Below are the code and all the weights of a small trained network. Each question names an input and a class and asks about switching units off, where a switched-off unit gives its printed mean instead of its output.

import numpy as np


def w(rows, s, z=0):
    codes = np.array(rows[::2]) - 128.0
    scale = np.full(codes.shape[1], s)
    scale[-1] = z or s
    return codes * scale


def f(y):
    return y / 2 * (1 + np.tanh(0.7978845608 * (y + 0.044715 * y**3)))


def log_softmax(a):
    a = a - a.max(-1, keepdims=True)
    return a - np.log(np.exp(a).sum(-1, keepdims=True))


def net(x, mask):
    res = np.array(x, float).reshape(1, 8) / 4 @ E
    y = f(res @ A[0][:, :-1].T + A[0][:, -1])
    res = res + np.where(mask, y, B[0][:, -1]) @ B[0][:, :-1]
    return log_softmax(res[-1] @ U[:, :-1].T + U[:, -1])


A, B = {}, {}
E = w([
[127,129,122,130,120,128,134,126],'x0',
[114,127,88,41,70,112,67,150],'x1',
[30,140,104,197,113,120,58,135],'x2',
[110,76,114,109,141,177,106,5],'x3',
[207,129,134,167,92,59,80,85],'x4',
[128,81,37,124,206,48,145,128],'x5',
[127,129,127,128,126,127,130,127],'x6',
[128,130,128,128,129,128,127,128],'x7',
],0.014)
A[0] = w([
[52,121,103,178,129,97,68,149,111],'N1',
[118,173,161,26,11,167,51,137,102],'N2',
[112,120,171,109,119,216,84,24,106],'N3',
[131,117,118,194,156,169,168,67,123],'N4',
[113,133,103,50,115,134,72,84,116],'N5',
[49,123,124,80,168,194,169,169,86],'N6',
[180,79,146,87,119,127,158,156,83],'N7',
[162,203,171,155,79,139,124,242,99],'N8',
[183,151,189,160,75,111,73,97,94],'N9',
[185,153,175,47,140,123,198,91,147],'N10',
[30,155,147,195,144,106,86,113,109],'N11',
[138,101,75,29,92,115,85,159,68],'N12',
[200,161,188,30,131,135,172,127,125],'N13',
[137,174,222,214,122,188,163,106,85],'N14',
[107,83,89,115,150,134,112,16,89],'N15',
[60,155,182,82,124,217,164,153,90],'N16',
[83,141,123,154,121,135,118,139,83],'N17',
[35,168,132,201,96,120,21,137,112],'N18',
[103,136,59,15,86,57,68,175,74],'N19',
[114,178,103,149,106,133,132,125,98],'N20',
[197,180,186,163,61,131,66,89,102],'N21',
[141,132,151,236,178,114,204,128,80],'N22',
[143,89,4,134,235,15,122,114,1],'N23',
[206,114,120,186,94,22,76,84,85],'N24',
[103,171,103,112,149,130,159,162,68],'N25',
[132,164,124,154,129,36,154,241,95],'N26',
[199,87,123,78,144,132,146,152,102],'N27',
],0.012,0.0058)
B[0] = w([
[181,166,80,137,101,144,170,102,206],'N1',
[92,121,150,199,197,152,119,180,237],'N2',
[93,54,114,118,75,134,70,87,213],'N3',
[132,119,174,147,173,145,104,81,186],'N4',
[131,116,168,144,166,117,73,82,184],'N5',
[122,187,168,51,129,67,207,117,198],'N6',
[165,137,101,138,113,120,130,122,171],'N7',
[94,22,118,114,87,132,68,49,242],'N8',
[100,183,147,90,107,71,150,149,200],'N9',
[188,130,60,166,92,149,122,116,210],'N10',
[199,138,78,143,132,140,132,111,209],'N11',
[141,148,185,175,164,143,132,128,200],'N12',
[191,160,59,161,91,142,144,112,214],'N13',
[97,102,163,207,154,140,126,196,221],'N14',
[115,80,135,82,112,140,82,92,208],'N15',
[97,148,128,60,128,73,188,186,206],'N16',
[151,154,96,123,125,113,118,134,155],'N17',
[209,163,53,147,97,156,143,123,243],'N18',
[121,145,182,176,191,163,138,103,233],'N19',
[126,136,103,123,123,137,111,133,143],'N20',
[73,153,129,79,115,107,181,191,217],'N21',
[149,141,212,178,196,148,122,119,211],'N22',
[44,110,91,158,87,95,127,252,254],'N23',
[128,191,184,48,140,94,189,98,234],'N24',
[110,134,133,96,129,111,123,109,154],'N25',
[106,44,157,70,113,166,46,54,238],'N26',
[157,138,73,134,126,149,136,135,182],'N27',
],0.012,0.019)
U = w([
[236,151,46,161,78,148,127,103,123],'0',
[100,34,141,77,81,138,47,53,117],'1',
[131,135,203,223,204,147,111,122,81],'2',
[56,114,113,158,83,117,127,225,253],'3',
[116,189,159,5,113,82,192,119,56],'4',
],0.013,0.004)

Each question gives the input, the list of numbers given to net, and the class t.
The units are the neurons (one row each of A and B). Each row of codes is followed by its name. A weight is (code - 128) times the scale printed after its matrix; where a second scale follows, it is the last column's (A, B and U).
mask holds one flag per neuron, in row order. A switched-off neuron (its flag False) gives its mean, the last column of its row in B, instead of its output. The means were averaged over made-up inputs and are rounded, as every weight is.
A unit's drop is (log p(t) with every unit on - log p(t) with that unit switched off) / (log p(t) with every unit on - log p(t) with every unit switched off).
The circuit of an input: a set's keep is (log p(t) with only the set's units on - log p(t) with every unit switched off) / (log p(t) with every unit on - log p(t) with every unit switched off). Starting from the 12 units with the biggest drops (on a tie, the unit counted first), units are removed one at a time, each time the one whose removal leaves the highest keep (on an exact tie, the one counted first), for as long as the keep stays at least 0.8.
circuit, biggest first: the units of the circuit, biggest drop first
top k neurons: the k neurons with the biggest drops, biggest first
drop when u is switched off: that unit's drop, to one decimal
input [-7,-6,-7,8,7,4,8,-3], class 1: circuit, biggest first -> [N15]
input [2,3,4,-1,4,-5,1,6], class 3: top 3 neurons -> [N21, N2, N13]
input [8,-2,-8,-2,-7,0,1,-8], class 0: top 3 neurons -> [N10, N13, N24]
input [5,0,-4,6,1,7,-6,-2], class 3: top 3 neurons -> [N23, N26, N8]
input [6,0,-1,3,-1,4,7,3], class 3: top 3 neurons -> [N26, N8, N23]
input [0,4,5,-6,4,3,-2,3], class 1: top 2 neurons -> [N26, N13]
input [2,-7,6,-2,-8,-7,3,5], class 4: top 3 neurons -> [N16, N6, N23]
input [-1,4,6,-3,6,-1,6,8], class 0: top 4 neurons -> [N18, N6, N16, N1]
input [3,-7,1,6,-8,0,4,3], class 4: top 2 neurons -> [N6, N16]
input [8,6,4,0,8,-6,6,0], class 4: top 3 neurons -> [N21, N24, N9]
input [1,8,0,4,8,6,0,-5], class 2: top 2 neurons -> [N19, N12]
input [2,3,-3,-6,4,-8,7,4], class 3: circuit, biggest first -> [N2, N21]
input [-2,8,-3,1,-7,1,6,2], class 2: top 2 neurons -> [N19, N2]
input [-7,6,-8,1,5,-4,-6,7], class 0: circuit, biggest first -> [N13]
input [-3,6,-2,-3,3,6,-2,1], class 2: top 3 neurons -> [N19, N12, N21]
input [4,6,2,-6,-3,6,7,-1], class 1: drop when N14 is switched off -> 0.3
input [-6,3,2,-8,0,5,6,-1], class 1: drop when N26 is switched off -> 0.8
input [3,1,0,4,-8,3,-7,3], class 4: drop when N27 is switched off -> 0.0
